Each row has a class, written after it.
[-16  22 -52 -49 -28 -14 -25 -46 -28 -21 -16  14  29  19   8 -65 -12  -8
  26  37 -62 -25 -46  19 -11 -20  31 -20 -24  25  -3  38 -10]
U
[ 28 -23 -23  -6 -24 -19   2 -20  14  39   1  31  40  25  15 -44 -13  13
   9 -46  20  37 -51  55 -32  26  23  26  31  27 -16   4 -12]
C
[ 32 -28 -32   6 -40  17  28 -28   3   9  -3  12  29  17  16 -90 -33   2
 -21  16  32  53   3  56  43   8 -31 -10  46 -10 -31  -5  45]
N
[ -9  21  55 -11   6 -17  -1   8  42  34 -64  24  19 -11   3  12  23 -37
  61 -23 -34   2  42 -19   8  -9   4   7  28  47  38 -14   6]
Y
[-19  -2 -68  39  64   4 -51  -2  15   6   0  -9 -22  16 -17  22  27  35
 -16  10  13 -48   8 -18  48  32   5   7 -37 -11  45  28  21]
N
[-16  -9 -57  51 -32  14 -15  29  17 -24  48  40  12  17 -44 -46  41  20
  -3 -41 -87  31 -33  45  27 -13  49 -33  41  14 -21  26  -3]
U
[ 11 -28 -43  -8 -14 -27   4 -31  36  15  49 -23  27   8 -19 -41 -10  45
 -33   8  33  -3  27  50  86   6 -74 -26  11 -33  13  12  18]
N
[ 34 -17 -26  49  -9  10  -7  31  33  34  39  37  -4  23  27 -26  -7  -3
 -13   9  50  -9 -27  35  66  24  35  56  34 -16  31   7 -26]
U
[ 17   3 -60 -30 -52  26  30  32 -53  -1  10 -33  -8 -31  40 -62 -99   6
 -20  43 -32   0 -31  70 -15  11 -48  12  20 -13   7 -13 -64]
V
[  2  23 -15   1 -11   7  14  13 -28  21 -35  25  -3  -9  13 -71 -22  -5
   8 -27  -5  26 -13   3 -52  -1  27   9  19  -2  -3   4   6]
N
[-11  14  15  11 -35  25   7  56  38  37 -49   9  -6 -13  19 -82  37 -51
   3   1 -32 -55  43   5   4  22 -56 -21  -2 -18  19   9  -1]
Z
[ 12  -5   8  37   4   4   3  14  33  23 -59  28  55  12  14  22  42 -55
  40 -32 -30 -24   0  -3 -31  20   6 -19  24  25  -1  -9  24]
V
[ 34   0   2 -38 -15 -20  43  16  -6  14 -74 -45  46 -35  -3  -7 -13 -34
  -9  16 -19 -23  40   9 -44   4 -29  -9  22 -44  35   2  36]
U
[-22   5 -29   3   9  24 -45  34  -7 -38   2 -29  -5   0 -16 -36  14  13
 -13 -18 -82 -45   9  54  20  61 -46 -36 -51 -18 -40  28  16]
Z
[  9 -11  29  23  15  -2  -3  24 -12  16  29  -7  26 -31  -9  11   2 -68
  25 -17  18 -26 -33  -2  12  26  33  55  19  -3  10  20 -19]
Z
[  3 -47  -9  18  14 -31   5   6  25   5  23  38   5 -20 -14  38  29  -3
  -7  13 -19  -6 -12   1 -22 -14  21   8  18   2  41 -10 -15]
X
[-14   3 -42  21  -5   7 -41  37 -70 -30   7  32  27 -26  11  21 -33 -10
   7   5 -29  22 -21  32  -6  32  20  27  24  16  -4 -19 -13]
C
[-15  19 -45 -45  28 -27  65 -12  25  18 -20  -1  22  10  -5  42  -3  15
 -22   4  47  53   7 -26 -26  -6   6   2  -4  -3 -16 -38  -6]
C
[ 33   1 -15 -23 -45  40   5 -10  21  10 -24  14   8  66  18 -27 -19 -12
 -20   1  -4  -5  15  47  -4   6  55  -1   9 -20 -15  -5  26]
A
[ 17  41 -38  33  20 -34   2 -19  64  31 -16 -37 -70  -7   7 -37   3  25
  -4  -9  51 -10  -5   2  69 -17  -5 -17 -31  14 -21  18  39]
K
[-15  45  68 -36   4 -18  22 -17 -78 -10  29 -14 -30 -10 -20   7 -72   6
  21 -25 -32 -42 -11   3  15  -2 -25 -61 -13 -28  37  20  21]
H
[ -8  26  76 -11 -15  10  51   8 -27  75 -31   7 -76   1 -13 -23   1  21
 -19  18   5 -24   9 -69 -16 -52  -5 -40   9 -12  39   6  12]
M
[-15  -7  -2   8   3  16  -3 -30 -12  -3 -13  29  44  28   4 -52  -7 -46
  26   7  -4 -11  24  22  65  47 -12  -3 -17 -19   1  13  40]
M
[-35   5 -10 -44 -31 -20 -10 -73 -52   5   4  49  23  -7  -8 -18 -39   9
  14 -16 -33  20 -26 -16 -55  -1   8 -24  29  21   6  -9   2]
H
[ -7  29 -47   8 -43  17 -29  35  11  19  32   5 -32  45  28 -19   8  60
 -40   9  52 -14  19 -18  47 -17 -56 -40 -34 -19  12   9 -36]
X
[ -2  64  22 -41 -62 -19  27  58 -24  26 -27   5 -11 -16  19  27 -42  -9
  -8 -52  43  23  -6  -8 -95 -12  -8 -12  41  13  42 -45 -43]
X
[ -3  -2  47  24 -26  10   7  -1 -20  45  19  63  40   7 -24 -59  22   6
  -4 -37 -47   8 -34  20   3  11 -22 -64   1  19  -6  16  32]
Y
[ 28   9  33  -6  17  18  17 -36 -32 -27 -37 -40 -25  23  36 -12 -45  15
 -14  47 -15 -15   9  23  -3  16 -33 -20  -7  -3 -11   4  27]
D
[  2  33 -69  66   6  25  14   8  40   9 -62 -22 -13  32   7 -92  53  64
 -51  13  -4  25  20   3  35 -13 -42 -50   8  24 -44  10  54]
A
[  0  29  -5  35  23  20  -2 -13  59  38 -17  55 -29  27 -11 -71  29  15
   5 -42  17  -8  -3  10  28  21  59   1 -24   0   4  13  31]
K
[-28  -3  24 -26   0 -41  21 -12 -15 -17  42  25   7 -11 -30 -21  12   2
   9  14 -33 -41  11 -20  35 -23 -25 -54  13 -24   9  12  15]
Z
[ 27 -19 -10  19 -11  30 -30   6  10  32 -36 -36  29 -21 -13   0   4   7
 -11 -16 -50  25  40  15   5  12  -9  18  23  11 -21   4  16]
D
[ 24  25  24  32  10  -6  -5  12 -18  -5  11  32  36  14  43 -63  -4  10
   4  -9  63  -7 -25  31  22  28 -35 -20 -34  -1   1  13  -2]
Y
[ -4  19 -72 -14  -9  38 -25  58 -67 -34 -18  37  63 -37 -19 -39 -43  27
  -2 -20 -19 -10  26  10   5  43 -20  -4 -11 -54  14 -11  -7]
K
[ -3 -11  10  35   3  36  14 -38   6 -15 -16  32  53  -1   3 -25  21 -44
  13  -2 -14  13  -1  19 -34  19  19  -6   2   6  13   3   6]
H
[-15  27  59  32 -14  25 -26  34   9 -12 -19 -24 -34 -12 -12 102  46 -72
  27 -15 -11 -29  23 -38 -25 -15  36  10 -12  13  25   6 -23]
K
[-27 -19   4  13 -13  13 -56  21 -24 -28  58  59  42  -2 -51  12  21  -3
  38 -62 -56   0 -18  23 -20   0  96  22  47   6  42  17 -58]
H
[  9 -35 -49  13 -30  38 -28 -14 -26  16 -17  16  26  25  41 -63 -15   8
 -26  32 -29 -10 -12  13 -13  54 -65   8  -3  -6 -28  10 -19]
D
[-30 -21   0  39 -12  22  -7   0 -61 -22  37  16  33  23 -32 -14  22  10
 -26  12 -84  46  -2  22  11  17  16   2  46  -3 -38  14  15]
X
[-12   7 -44 -36  21  -6 -55 -50 -38 -45  -8   7  44  53   4   7   2  83
  -7  54 -17 -75  21 -28  26   0 -17 -50  -6 -38 -15  12   8]
H
[  8 -73 -73 -10   0   6 -41  40   9  11 -39  13  23   5   1  20  35 -22
   4  -1 -55  -2 -14 -10 -53  25  16  38 -17  -6 -23  13 -16]
X
[-18  50  28  32 -26 -55  52 -67  19  18  18  45   2  12   2 -87  23  -7
  23 -42 -51   2 -49  -1 -60 -50  18 -81  29  47  -6  21  -1]
D
[ -5  25  30  44   4   8 -38  50  16 -11  -5  21 -11  13 -11 -24  51 -24
  33 -61 -56  20 -37  43 -14  -6  79  -4 -15  46 -41  24   0]
X
[  8 -30 -51 -10 -33  18   2 -14   7  41  30  12  -3   9  20 -25 -33  -6
   2  -2   9 -10 -18 -13  13  16 -14  31   7  -5  14  17 -35]
Z
[-12  -1 -48 -12 -18  -4  -1 -29  -9   9  25 -13 -15  14 -10   0 -23  38
 -41  35  18  27  12 -10  55   3 -10  17  51 -12   5  -4  12]
U
[  23   -4  -34    9  -27   13   48   36  -16  -37  -25    5   19  -13
    7    7   -2  -30  -14    7   56   50  -71   18    3  -28  -67 -114
  -17   53  -45  -28   45]
V
[ 15  -4 -72  13   1  22  -6  17 -24 -30  26 -34  12  20   2 -13 -34  10
 -20  23  43  11  -6  42  59  27  10  29  26 -30  -5  10  -5]
C
[ 29  20 -45  40 -16  22   6 -14  19  18  45 -17 -33  11   6 -23 -26  23
 -51  -4  92  43  -4  18  74 -21  15  -3 -11  -3  -7   2  32]
A
[ 16   1  39   6  -9  -4  54  38  29   0 -20 -28   4  -2 -14  43  27 -43
 -18 -12 -23  19 -17  41 -41  -2  -1 -47  -2  17 -14 -13  12]
Y
[-13   7 -37 -41  16 -17  36 -21 -26  31 -29  -9 -12   4  13 -26 -51  -7
 -12  44  -8  -2 -27  -4  14  24 -40  -2 -20  19  22   0  -5]
D
[  0 -27   1  10 -14  20  14  18  28  -9  16  12 -26  47 -11 -23   8  10
 -24 -20  43  40 -32  65  46  34 -21 -31  13  23   2  -3   5]
H
[ 21   0  25  35   4  19   5  13  48  24 -27 -11  27 -32 -35   3  33 -47
  27 -31 -18 -17 -19   4  17 -17  -5 -28  33  22 -15   2  39]
N
[ 38 -51  27 -22 -32  35 -18  37 -31  15   3 -16  20 -39 -11  14 -19 -57
   3  15 -12 -23 -45  10 -28   6  -8  33  19 -16 -10   4 -21]
X
[ -12  -27  -37  -57  -25   32  -40  -70   32   10   45   39   43   -2
  -31   15   26  -15    9    4   19  -24   27  -56   22  -30    6  -21
 -104  -42   -6   23  -11]
K
[  40   -8  -50   24  -34   -4  -15   28  -12   13   -6   -2   37  -31
   -2 -111  -13   -8   14  -24  -17    4  -32   60   10   -6   18   -1
   36   -9  -34   28   17]
C
[  6   9 -69   0  14  13  23  -4  -2  10 -48 -26  32  -7  10   1 -21 -11
   6  27 -45  22  21   6   9  14  21  46 -19  -7 -26   3  -7]
K
[ 47 -28  -2 -20 -18  18 -28   1  32  20 -47  26  46   4  20  -1  -5 -38
  34  -9  21   3  14  39   1   7  42  28   4  11   8  -8  20]
C
[ -9  -5  11 -26   2  24  14  -8  44  56  49 -15  20 -36 -37  57  15 -66
  -5  15  51 -14   9 -77  63 -15 -13  42 -11 -42   1  -3 -22]
U
[-13  -3 -39 -19   1   3 -73 -18 -56   9  36 -12   1   1  17  61 -17 -12
  -5   6  47 -24 -32 -35 -14  19  10  23 -65   0   4  19 -29]
V
[-10  25  28 -58  17 -17  41 -34  -1  12   6  -8 -20  17  20  31 -36  -3
 -18  31  29 -21 -27  -8 -18  24 -25  14 -23 -15  10 -14 -22]
U
[ -3 -27   3 -36  28 -66 -18 -60   5  -2  39  64  12  19 -28 -51  -5  53
  24  -1   9 -33  -4  19  41 -12  64  -1  20 -20  34  11  14]
M
[-47  37 -30 -33  20 -33 -22 -45 -39 -23   0  20  20   0 -25 -11 -24  59
  16 -16 -73 -13  -7   0  -1   8  -7 -44 -13  13 -24  -6  11]
M
[  2  13  23  -6 -26  35 -11   7 -38 -14 -54 -20  -8   9  31 -30  -3 -16
  10  -2  -3   7  38 -10 -56   0  -2   1  -8 -17  11  19 -10]
H
[-32 -12 -66 -14  19   9  16 -44   7  -3   4 -30 -19   0 -20  23  19  38
 -47  40  13  22  30 -66  -8 -15 -50 -19 -30 -17  14   4   6]
X
[  9  -3  -8  11  -9 -11  51 -32 -60  -3  12  -4  33   5  13 -52 -48  33
 -11  28 -27  -9  21   4  26  -1 -60 -43  29 -52  10  18  20]
H
[ 25  -8 -59  40  23  -1  34 -12 -15  18 -25 -76  35 -52   6   7 -23 -15
 -41  45   9  11 -10  12  -6  19 -36  21  17 -16 -19  -3  11]
H
[-19  -9  62  11  11  36  23  12  11  26 -42  16  18   5  -6  75  49 -30
 -12  17 -38 -12   8 -26 -23  25 -49 -32 -21  40  11 -18  16]
Z
[ 19 -21 -32  65  -8  55 -44  -7  30 -41  18  -7  31  52 -10 -41  42  -7
  -8 -13 -14   0 -14  68  27  24  59  29  25  12 -14  32   1]
A
[-36   6  10 -39 -25 -24  17 -47 -13  -6  16  18  17  12   7 -15  -9 -37
   9  -7 -18  -3  -5  19 -32  17 -32 -42 -24   3  10  -2   1]
V
[  2   3 -21  -2  -3  26 -19 -35  40  43 -32  28  85   9  -4 -63  41 -10
   3  -1  -4   8  15 -28  36   6 -35 -22 -16  11 -67   0  23]
D
[-16 -11 -54   4 -39  47 -37 -38 -25   1 -16  33  75  14   1 -54  22 -32
  -4 -10 -23  25 -31  16 -41  24   4 -32 -48  18 -34  23   6]
H
[ -9 -28  19 -46  14  -7 -26 -48  26  19 -24  42  57  33   0   3  27 -41
  36  32   7  -1  37 -14  42  11  38  32  -8  10  15   1  19]
Y
[ 14  18  46 -29  -4   2 -16  14 -35  14 -45  18  49   7  -4 -46  -1 -26
  40 -29  25 -22  41 -15  15  11   6  -2  16 -38   9  17  47]
C
[ 27 -12 -32  35   2  39 -51 -58   6 -37  29 -40  28  23 -22   6   6  -9
   7 -12 -14  -5 -29  22  33   2  36 -16  -5  21 -39  40  24]
D
[  6   0  28 -52 -23   6   9  40  -6  14 -49 -29   8  18   7  13  -5 -35
  12  -8 -28 -44  50   0  -5  23 -38 -19 -20 -29  18  14  14]
Z
[ -7  -3 -69  16  21  15   5 -27  -9  -6  35  25  10  50 -12 -81  12  48
 -26   1   5  -3 -37   7  41  12   6 -53 -28 -27 -55  28  35]
V
